Below is a small trained network, with its code and all its weights. Each question gives an input and a target symbol and asks what happens when units are switched off, that is, made to give their printed mean instead of their output.

import numpy as np


def w(rows, s, z=0):
    codes = np.array(rows[::2]) - 128.0
    scale = np.full(codes.shape[1], s)
    scale[-1] = z or s
    return codes * scale


def f(y):
    return np.maximum(y, 0)


def softmax(a):
    e = np.exp(a - a.max(-1, keepdims=True))
    return e / e.sum(-1, keepdims=True)


def log_softmax(a):
    a = a - a.max(-1, keepdims=True)
    return a - np.log(np.exp(a).sum(-1, keepdims=True))


def net(x, mask):
    ids = ['ΓΔΘΠαεζηλμτφψ'.index(c) for c in x.split()]
    T = len(ids)
    res = E[ids] + P[:T]
    u = 0
    for l in range(3):
        q, k, v = (res @ M[l].T for M in (Q, K, V))
        z = softmax(np.where(np.tri(T) > 0, q @ k.T / 4**0.5, -1e9)) @ v
        res = res + np.where(mask[u], z, O[l][:, -1]) @ O[l][:, :-1]
        u += 1
        y = f(res @ A[l][:, :-1].T + A[l][:, -1])
        res = res + np.where(mask[u : u + 4], y, B[l][:, -1]) @ B[l][:, :-1]
        u += 4
    return log_softmax(res[-1] @ U[:, :-1].T + U[:, -1])


Q, K, V, O, A, B = {}, {}, {}, {}, {}, {}
E = w([
[172,195,153],'Γ',
[97,149,163],'Δ',
[138,230,219],'Θ',
[121,128,199],'Π',
[103,163,35],'α',
[153,169,178],'ε',
[102,141,43],'ζ',
[35,95,72],'η',
[35,107,109],'λ',
[195,165,253],'μ',
[196,158,175],'τ',
[12,74,151],'φ',
[144,143,127],'ψ',
],0.011)
P = w([
[162,77,136],'0',
[47,110,132],'1',
[146,237,83],'2',
[141,226,97],'3',
[90,100,190],'4',
[66,105,194],'5',
[153,255,85],'6',
],0.019)
Q[0] = w([
[117,254,209],'0.h1',
[143,187,157],'0.h1',
[126,114,87],'0.h1',
[84,215,202],'0.h1',
],0.0086)
K[0] = w([
[250,37,104],'0.h1',
[131,102,68],'0.h1',
[133,154,163],'0.h1',
[254,30,85],'0.h1',
],0.0071)
V[0] = w([
[118,149,239],'0.h1',
[168,208,88],'0.h1',
[254,169,98],'0.h1',
[80,80,131],'0.h1',
],0.0079)
O[0] = w([
[101,66,135,186],'0.h1',
[255,214,86,2],'0.h1',
[185,161,196,128],'0.h1',
[60,140,126,169],'0.h1',
],0.0071,0.0023)
A[0] = w([
[2,210,99,23],'0.n1',
[186,228,93,28],'0.n2',
[171,146,16,50],'0.n3',
[246,82,142,4],'0.n4',
],0.0054,0.0029)
B[0] = w([
[254,158,170,254],'0.n1',
[98,59,141,226],'0.n2',
[94,122,237,158],'0.n3',
[252,140,113,137],'0.n4',
],0.0095,0.0043)
Q[1] = w([
[11,141,136],'1.h1',
[102,199,43],'1.h1',
[160,2,235],'1.h1',
[112,2,30],'1.h1',
],0.0076)
K[1] = w([
[210,52,57],'1.h1',
[195,115,207],'1.h1',
[59,241,56],'1.h1',
[1,148,183],'1.h1',
],0.006)
V[1] = w([
[133,32,87],'1.h1',
[125,251,49],'1.h1',
[254,111,121],'1.h1',
[122,71,141],'1.h1',
],0.0068)
O[1] = w([
[107,3,238,84],'1.h1',
[41,141,82,1],'1.h1',
[236,33,80,206],'1.h1',
[181,139,198,149],'1.h1',
],0.0049,0.0026)
A[1] = w([
[29,123,168,227],'1.n1',
[212,217,65,86],'1.n2',
[45,129,2,71],'1.n3',
[203,5,180,2],'1.n4',
],0.0078,0.0053)
B[1] = w([
[126,78,12,254],'1.n1',
[177,3,72,216],'1.n2',
[87,122,171,131],'1.n3',
[78,104,212,174],'1.n4',
],0.0058,0.0071)
Q[2] = w([
[156,138,180],'2.h1',
[167,202,1],'2.h1',
[209,207,98],'2.h1',
[135,240,38],'2.h1',
],0.0072)
K[2] = w([
[165,161,166],'2.h1',
[168,9,116],'2.h1',
[166,74,254],'2.h1',
[131,80,112],'2.h1',
],0.011)
V[2] = w([
[249,160,132],'2.h1',
[162,107,57],'2.h1',
[187,127,207],'2.h1',
[132,157,165],'2.h1',
],0.012)
O[2] = w([
[80,130,53,111],'2.h1',
[214,135,7,96],'2.h1',
[66,136,87,254],'2.h1',
[81,197,131,114],'2.h1',
],0.011,0.0078)
A[2] = w([
[223,170,218,3],'2.n1',
[97,95,161,193],'2.n2',
[3,118,207,238],'2.n3',
[117,130,166,32],'2.n4',
],0.0073,0.0032)
B[2] = w([
[46,1,161,184],'2.n1',
[79,164,38,179],'2.n2',
[207,243,85,246],'2.n3',
[108,230,3,144],'2.n4',
],0.0066,0.012)
U = w([
[190,94,80,98],'Γ',
[170,139,139,178],'Δ',
[110,113,128,127],'Θ',
[170,183,149,96],'Π',
[254,128,98,172],'α',
[110,120,131,121],'ε',
[216,127,111,209],'ζ',
[171,71,133,182],'η',
[136,69,139,169],'λ',
[51,128,149,3],'μ',
[56,61,120,75],'τ',
[45,80,176,109],'φ',
[121,114,134,176],'ψ',
],0.009,0.0045)

Each question gives the input, a string of symbols that net reads in full, and the target symbol t.
The units are the heads (4 rows each of Q, K, V and O) and the neurons (one row each of A and B). Each row of codes is followed by its name. A weight is (code - 128) times the scale printed after its matrix; where a second scale follows, it is the last column's (O, A, B and U).
mask holds one flag per unit, layer by layer, with each layer's heads first. A switched-off unit (its flag False) gives its mean, the last column of its rows in O or B, instead of its output. The means were averaged over made-up inputs and are rounded, as every weight is.
A unit's drop is (log p(t) with every unit on - log p(t) with that unit switched off) / (log p(t) with every unit on - log p(t) with every unit switched off).
The circuit of an input: a set's keep is (log p(t) with only the set's units on - log p(t) with every unit switched off) / (log p(t) with every unit on - log p(t) with every unit switched off). Starting from the 12 units with the biggest drops (on a tie, the unit counted first), units are removed one at a time, each time the one whose removal leaves the highest keep (on an exact tie, the one counted first), for as long as the keep stays at least 0.8.
circuit, biggest first: the units of the circuit, biggest drop first
unit that matters most: the unit with the biggest drop
top k neurons: the k neurons with the biggest drops, biggest first
k most important neurons of layer l: the k neurons of layer l with the biggest drops, biggest first
input τ Δ Π ψ, target τ: circuit, biggest first => 2.h1; 1.n4; 1.h1; 2.n3
input τ φ ζ Π ψ λ Π, target τ: unit that matters most => 2.h1
input Γ η φ Γ, target Γ: top 2 neurons => 0.n4; 1.n2
input η φ μ ψ, target η: circuit, biggest first => 2.h1; 2.n1; 0.h1; 2.n3
input φ τ ε, target φ: circuit, biggest first => 2.h1; 1.h1; 0.h1
input τ Γ α Δ λ ψ τ, target τ: top 4 neurons => 1.n4; 0.n4; 2.n3; 1.n1
input Γ η λ, target Γ: top 2 neurons => 0.n4; 1.n2
input Π ζ Γ τ, target Π: top 4 neurons => 2.n3; 1.n4; 2.n1; 1.n1
input Γ φ τ μ, target Γ: circuit, biggest first => 0.h1; 2.h1; 1.h1
input η τ α τ ζ λ λ, target η: top 2 neurons => 2.n1; 0.n1
input φ Π φ ζ, target φ: circuit, biggest first => 2.n1; 2.h1; 1.h1; 0.h1
input α τ λ Γ μ Π λ, target α: circuit, biggest first => 1.h1; 2.h1
input μ φ φ, target μ: circuit, biggest first => 2.h1; 1.n4; 1.h1; 1.n1
input φ ψ τ, target φ: circuit, biggest first => 2.n1; 2.h1; 1.h1; 0.h1
input η Θ μ η Π φ ψ, target η: top 3 neurons => 2.n1; 0.n1; 1.n1
input μ ζ φ, target μ: circuit, biggest first => 2.h1; 1.n4; 1.n1; 1.h1
input φ λ Π Θ, target φ: top 3 neurons => 2.n1; 1.n1; 0.n1
input φ Θ Π Π λ λ φ, target φ: circuit, biggest first => 2.h1; 1.h1; 0.h1
input α η Π φ, target α: circuit, biggest first => 2.h1
input Γ α α τ ε φ α, target Γ: circuit, biggest first => 2.h1; 1.h1
input Π φ μ Γ, target Π: unit that matters most => 1.h1
input τ μ λ α, target τ: top 3 neurons => 1.n4; 0.n4; 2.n3
input τ μ Π Θ Γ α η, target τ: 3 most important neurons of layer 1 => 1.n4; 1.n1; 1.n2
input τ η μ τ Θ Θ, target Π: top 4 neurons => 1.n2; 2.n3; 2.n1; 0.n2
